Below are the code and all the weights of a small trained network. Each question names an input and a class and asks about switching units off, where a switched-off unit gives its printed mean instead of its output.

import numpy as np


def w(rows, s, z=0):
    codes = np.array(rows[::2]) - 128.0
    scale = np.full(codes.shape[1], s)
    scale[-1] = z or s
    return codes * scale


def norm(h):
    return h / np.sqrt((h * h).mean(-1, keepdims=True) + 1e-5)


def f(y):
    return np.maximum(y, 0)


def log_softmax(a):
    a = a - a.max(-1, keepdims=True)
    return a - np.log(np.exp(a).sum(-1, keepdims=True))


def net(x, mask):
    res = np.array(x, float).reshape(1, 3) / 4 @ E
    u = 0
    for l in range(4):
        y = f(norm(res) @ A[l][:, :-1].T + A[l][:, -1])
        res = res + np.where(mask[u : u + 3], y, B[l][:, -1]) @ B[l][:, :-1]
        u += 3
    return log_softmax(norm(res)[-1] @ U[:, :-1].T + U[:, -1])


A, B = {}, {}
E = w([
[162,123,8,83],'x0',
[55,129,151,120],'x1',
[76,163,80,181],'x2',
],0.012)
A[0] = w([
[59,133,173,10,2],'0.n1',
[214,98,103,111,100],'0.n2',
[82,97,90,160,30],'0.n3',
],0.011,0.00098)
B[0] = w([
[1,32,79,114,252],'0.n1',
[166,119,111,39,249],'0.n2',
[167,150,101,198,196],'0.n3',
],0.0091,0.0041)
A[1] = w([
[137,113,199,148,4],'1.n1',
[121,103,97,138,93],'1.n2',
[126,47,248,148,71],'1.n3',
],0.011,0.0034)
B[1] = w([
[103,245,100,153,166],'1.n1',
[111,175,152,89,157],'1.n2',
[85,228,123,42,255],'1.n3',
],0.011,0.0051)
A[2] = w([
[228,99,108,31,92],'2.n1',
[98,218,255,171,5],'2.n2',
[80,180,119,70,95],'2.n3',
],0.0097,0.0029)
B[2] = w([
[189,1,123,80,253],'2.n1',
[191,139,234,180,233],'2.n2',
[206,234,163,159,233],'2.n3',
],0.0077,0.0053)
A[3] = w([
[123,8,27,97,90],'3.n1',
[223,27,78,53,10],'3.n2',
[1,30,205,219,132],'3.n3',
],0.008,0.0012)
B[3] = w([
[215,178,165,161,236],'3.n1',
[245,100,130,23,254],'3.n2',
[122,8,116,88,199],'3.n3',
],0.012,0.0059)
U = w([
[134,56,173,254,3],'0',
[54,61,131,93,150],'1',
[119,164,55,171,113],'2',
[203,92,111,51,176],'3',
[114,195,212,123,160],'4',
],0.02,0.0042)

Each question gives the input, the list of numbers given to net, and the class t.
The units are the neurons (one row each of A and B). Each row of codes is followed by its name. A weight is (code - 128) times the scale printed after its matrix; where a second scale follows, it is the last column's (A, B and U).
mask holds one flag per neuron, layer by layer. A switched-off neuron (its flag False) gives its mean, the last column of its row in B, instead of its output. The means were averaged over made-up inputs and are rounded, as every weight is.
A unit's drop is (log p(t) with every unit on - log p(t) with that unit switched off) / (log p(t) with every unit on - log p(t) with every unit switched off).
The circuit of an input: a set's keep is (log p(t) with only the set's units on - log p(t) with every unit switched off) / (log p(t) with every unit on - log p(t) with every unit switched off). Starting from all 12 units, units are removed one at a time, each time the one whose removal leaves the highest keep (on an exact tie, the one counted first), for as long as the keep stays at least 0.8.
units of the circuit, in order: the units of the circuit, biggest drop first
top k neurons: the k neurons with the biggest drops, biggest first
k most important neurons of layer l: the k neurons of layer l with the biggest drops, biggest first
drop when u is switched off: that unit's drop, to one decimal
input [-4,6,-1], class 1: most important neuron of layer 3 => (3.n3)
input [-7,-8,-8], class 4: units of the circuit, in order => (1.n3 3.n2)
input [-1,2,-3], class 1: units of the circuit, in order => (0.n1 3.n2)
input [-3,-7,7], class 2: top 2 neurons => (2.n1 0.n1)
input [-1,7,8], class 0: units of the circuit, in order => (1.n3 0.n3)
input [5,-1,5], class 2: units of the circuit, in order => (2.n1 3.n2)
input [5,4,1], class 2: units of the circuit, in order => (0.n2 2.n1 3.n2)
input [-1,0,5], class 0: units of the circuit, in order => (1.n3 3.n2)
input [-6,7,7], class 0: top 2 neurons => (3.n3 2.n2)
input [-1,5,5], class 1: top 3 neurons => (1.n3 3.n3 3.n1)
input [-3,0,7], class 0: top 2 neurons => (1.n3 0.n1)
input [-2,-1,5], class 0: top 2 neurons => (1.n3 0.n1)
input [-2,7,1], class 1: top 2 neurons => (0.n1 3.n3)
input [0,6,-1], class 1: units of the circuit, in order => (0.n1)
input [-2,-6,4], class 2: top 3 neurons => (2.n1 3.n2 2.n2)
input [-2,2,1], class 4: top 2 neurons => (2.n3 1.n3)
input [-4,7,5], class 1: top 2 neurons => (3.n3 3.n1)
input [1,3,-4], class 1: top 3 neurons => (0.n1 2.n1 3.n2)
input [7,6,1], class 2: 2 most important neurons of layer 0 => (0.n2 0.n3)
input [-3,-5,7], class 0: most important neuron of layer 2 => (2.n3)
input [-3,7,-3], class 1: top 2 neurons => (0.n1 3.n3)
input [-3,-3,-3], class 4: drop when 3.n2 is switched off => 0.1
input [-3,-1,-2], class 4: drop when 1.n2 is switched off => 0.0
input [-1,4,-8], class 1: drop when 3.n1 is switched off => 0.2
input [-4,3,5], class 0: drop when 0.n2 is switched off => 0.1
